Here is a tiny trained network, its code and every weight. The questions are about switching its units off for an input and a class, where a switched-off unit gives its printed mean instead of its output.

import numpy as np


def w(rows, s, z=0):
    codes = np.array(rows[::2]) - 128.0
    scale = np.full(codes.shape[1], s)
    scale[-1] = z or s
    return codes * scale


def norm(h):
    return h / np.sqrt((h * h).mean(-1, keepdims=True) + 1e-5)


def f(y):
    return y / 2 * (1 + np.tanh(0.7978845608 * (y + 0.044715 * y**3)))


def log_softmax(a):
    a = a - a.max(-1, keepdims=True)
    return a - np.log(np.exp(a).sum(-1, keepdims=True))


def net(x, mask):
    res = np.array(x, float).reshape(1, 2) / 4 @ E
    u = 0
    for l in range(2):
        y = f(norm(res) @ A[l][:, :-1].T + A[l][:, -1])
        res = res + np.where(mask[u : u + 4], y, B[l][:, -1]) @ B[l][:, :-1]
        u += 4
    return log_softmax(norm(res)[-1] @ U[:, :-1].T + U[:, -1])


A, B = {}, {}
E = w([
[2,129,77,92,49],'x0',
[6,49,108,193,239],'x1',
],0.0096)
A[0] = w([
[195,126,68,100,27,2],'0.n0',
[180,45,199,44,206,74],'0.n1',
[159,241,173,105,90,138],'0.n2',
[183,131,187,55,7,89],'0.n3',
],0.011,0.0022)
B[0] = w([
[116,134,212,116,74,208],'0.n0',
[228,142,119,172,119,190],'0.n1',
[6,211,161,161,52,221],'0.n2',
[55,160,225,170,85,254],'0.n3',
],0.013,0.0078)
A[1] = w([
[61,77,106,124,90,149],'1.n0',
[108,72,160,178,156,138],'1.n1',
[104,121,111,132,214,31],'1.n2',
[70,107,9,68,126,3],'1.n3',
],0.013,0.004)
B[1] = w([
[155,65,134,99,158,255],'1.n0',
[117,210,93,114,112,208],'1.n1',
[117,230,106,131,54,181],'1.n2',
[189,12,62,17,89,215],'1.n3',
],0.011,0.0062)
U = w([
[101,8,71,46,144,193],'0',
[96,132,231,86,68,202],'1',
[124,203,75,153,158,82],'2',
[239,74,100,166,193,3],'3',
],0.016,0.0029)

Each question gives the input, the list of numbers given to net, and the class t.
The units are the neurons (one row each of A and B). Each row of codes is followed by its name. A weight is (code - 128) times the scale printed after its matrix; where a second scale follows, it is the last column's (A, B and U).
mask holds one flag per neuron, layer by layer. A switched-off neuron (its flag False) gives its mean, the last column of its row in B, instead of its output. The means were averaged over made-up inputs and are rounded, as every weight is.
A unit's drop is (log p(t) with every unit on - log p(t) with that unit switched off) / (log p(t) with every unit on - log p(t) with every unit switched off).
The circuit of an input: a set's keep is (log p(t) with only the set's units on - log p(t) with every unit switched off) / (log p(t) with every unit on - log p(t) with every unit switched off). Starting from all 8 units, units are removed one at a time, each time the one whose removal leaves the highest keep (on an exact tie, the one counted first), for as long as the keep stays at least 0.8.
units of the circuit, in order: the units of the circuit, biggest drop first
unit that matters most: the unit with the biggest drop
top k neurons: the k neurons with the biggest drops, biggest first
k most important neurons of layer l: the k neurons of layer l with the biggest drops, biggest first
drop when u is switched off: that unit's drop, to one decimal
input [1,1], class 0: top 2 neurons : (0.n3 0.n1)
input [1,6], class 0: units of the circuit, in order : (0.n3)
input [-4,4], class 3: 2 most important neurons of layer 0 : (0.n1 0.n2)
input [0,7], class 2: 2 most important neurons of layer 0 : (0.n2 0.n3)
input [-8,8], class 3: 2 most important neurons of layer 0 : (0.n2 0.n1)
input [0,6], class 2: 2 most important neurons of layer 1 : (1.n2 1.n1)
input [-5,4], class 3: top 3 neurons : (0.n1 0.n2 0.n3)
input [1,8], class 0: 2 most important neurons of layer 0 : (0.n3 0.n1)
input [1,7], class 0: 2 most important neurons of layer 1 : (1.n0 1.n3)
input [3,1], class 0: drop when 0.n3 is switched off : 0.1
input [5,5], class 0: drop when 0.n3 is switched off : 0.0
input [-3,4], class 2: drop when 1.n3 is switched off : 0.2
input [0,1], class 2: drop when 0.n3 is switched off : 0.5
input [-5,3], class 3: unit that matters most : 0.n1
